Here is a tiny trained network, its code and every weight. The questions are about switching its units off for an input and a target symbol, where a switched-off unit gives its printed mean instead of its output.

import numpy as np


def w(rows, s, z=0):
    codes = np.array(rows[::2]) - 128.0
    scale = np.full(codes.shape[1], s)
    scale[-1] = z or s
    return codes * scale


def f(y):
    return np.maximum(y, 0)


def softmax(a):
    e = np.exp(a - a.max(-1, keepdims=True))
    return e / e.sum(-1, keepdims=True)


def log_softmax(a):
    a = a - a.max(-1, keepdims=True)
    return a - np.log(np.exp(a).sum(-1, keepdims=True))


def net(x, mask):
    ids = ['γζμσψω'.index(c) for c in x.split()]
    T = len(ids)
    res = E[ids] + P[:T]
    r = res
    for j in range(2):
        rows = slice(4 * j, 4 * j + 4)
        q, k, v = (r @ M[0][rows].T for M in (Q, K, V))
        z = softmax(np.where(np.tri(T) > 0, q @ k.T / 4**0.5, -1e9)) @ v
        o = O[0][rows]
        res = res + np.where(mask[j], z, o[:, -1]) @ o[:, :-1]
    y = f(res @ A[0][:, :-1].T + A[0][:, -1])
    res = res + np.where(mask[2:10], y, B[0][:, -1]) @ B[0][:, :-1]
    return log_softmax(res[-1] @ U[:, :-1].T + U[:, -1])


Q, K, V, O, A, B = {}, {}, {}, {}, {}, {}
E = w([
[150,251,161],'γ',
[112,214,129],'ζ',
[126,167,163],'μ',
[131,204,195],'σ',
[114,163,10],'ψ',
[28,95,230],'ω',
],0.012)
P = w([
[149,210,86],'0',
[31,174,55],'1',
[169,151,110],'2',
[89,15,185],'3',
[200,150,75],'4',
[105,2,167],'5',
[189,121,67],'6',
[117,4,150],'7',
[181,121,71],'8',
[114,24,169],'9',
],0.0097)
Q[0] = w([
[123,130,129],'h0',
[75,130,134],'h0',
[160,130,125],'h0',
[107,123,122],'h0',
[72,145,111],'h1',
[229,3,231],'h1',
[41,93,162],'h1',
[94,136,128],'h1',
],0.024)
K[0] = w([
[124,134,130],'h0',
[101,168,137],'h0',
[145,103,123],'h0',
[121,147,132],'h0',
[116,142,122],'h1',
[122,94,253],'h1',
[89,177,138],'h1',
[118,158,91],'h1',
],0.033)
V[0] = w([
[3,133,134],'h0',
[152,120,72],'h0',
[94,128,188],'h0',
[172,119,181],'h0',
[97,156,169],'h1',
[148,124,120],'h1',
[119,150,147],'h1',
[139,159,140],'h1',
],0.014)
O[0] = w([
[3,4,131,190],'h0',
[188,112,1,85],'h0',
[39,148,245,121],'h0',
[116,236,219,45],'h0',
[90,212,216,236],'h1',
[130,102,74,105],'h1',
[89,160,153,216],'h1',
[58,131,104,252],'h1',
],0.0084,0.0023)
A[0] = w([
[95,6,136,48],'n0',
[18,68,50,23],'n1',
[212,70,97,227],'n2',
[2,155,53,221],'n3',
[102,143,58,45],'n4',
[42,42,171,151],'n5',
[8,240,14,128],'n6',
[39,164,134,4],'n7',
],0.0086,0.0039)
B[0] = w([
[63,183,199,160],'n0',
[195,213,139,186],'n1',
[12,114,48,197],'n2',
[90,60,214,239],'n3',
[83,137,237,162],'n4',
[246,98,58,221],'n5',
[233,101,96,254],'n6',
[40,145,50,188],'n7',
],0.013,0.0081)
U = w([
[251,188,92,29],'γ',
[254,83,129,146],'ζ',
[211,167,115,65],'μ',
[153,217,148,253],'σ',
[186,150,72,88],'ψ',
[153,93,163,219],'ω',
],0.009,0.0053)

Each question gives the input, a string of symbols that net reads in full, and the target symbol t.
The units are the heads (4 rows each of Q, K, V and O) and the neurons (one row each of A and B). Each row of codes is followed by its name. A weight is (code - 128) times the scale printed after its matrix; where a second scale follows, it is the last column's (O, A, B and U).
mask holds one flag per unit, heads first, then neurons. A switched-off unit (its flag False) gives its mean, the last column of its rows in O or B, instead of its output. The means were averaged over made-up inputs and are rounded, as every weight is.
A unit's drop is (log p(t) with every unit on - log p(t) with that unit switched off) / (log p(t) with every unit on - log p(t) with every unit switched off).
The circuit of an input: a set's keep is (log p(t) with only the set's units on - log p(t) with every unit switched off) / (log p(t) with every unit on - log p(t) with every unit switched off). Starting from all 10 units, units are removed one at a time, each time the one whose removal leaves the highest keep (on an exact tie, the one counted first), for as long as the keep stays at least 0.8.
units of the circuit, in order: the units of the circuit, biggest drop first
most important unit: the unit with the biggest drop
top k neurons: the k neurons with the biggest drops, biggest first
which heads matter: for each layer, one digit per head in row order, 1 if its drop is at least 0.15 and else 0, layers parted by /
drop when u is switched off: that unit's drop, to one decimal
input γ σ σ γ σ, target σ: which heads matter => 10
input ω σ ω ψ ψ ψ σ, target ψ: top 2 neurons => (n2, n3)
input γ γ σ σ γ σ μ, target σ: which heads matter => 10
input γ γ ω σ ζ, target ω: top 2 neurons => (n3, n1)
input ω ζ ψ ζ μ, target ψ: units of the circuit, in order => (h1, n2, h0)
input γ ψ γ ω γ, target ω: top 2 neurons => (n6, n1)
input γ γ γ ψ γ ω ω σ ψ, target ω: units of the circuit, in order => (n3, n5)
input γ γ ζ γ ω ζ γ σ μ, target σ: units of the circuit, in order => (n5, h0)
input σ σ σ σ γ σ γ γ γ σ, target σ: top 2 neurons => (n6, n3)
input γ γ γ ω ψ, target ω: units of the circuit, in order => (n3, h0)
input γ μ σ γ ψ γ ζ, target ψ: most important unit => h1
input γ γ ψ γ γ, target ψ: units of the circuit, in order => (n2, h1, h0)
input ψ ψ ζ, target ψ: units of the circuit, in order => (n2, h0)
input γ ω ζ, target ζ: top 2 neurons => (n6, n5)
input γ ψ σ, target ψ: top 3 neurons => (n3, n2, n4)
input γ γ γ γ μ ω, target ζ: drop when n5 is switched off => 3.2
input γ ω σ γ ζ γ σ γ, target σ: drop when n5 is switched off => 0.0
input ζ γ σ ψ γ ζ σ ψ μ, target ψ: drop when n2 is switched off => 0.5
input ψ ζ γ ψ ψ, target ψ: drop when n2 is switched off => 2.2
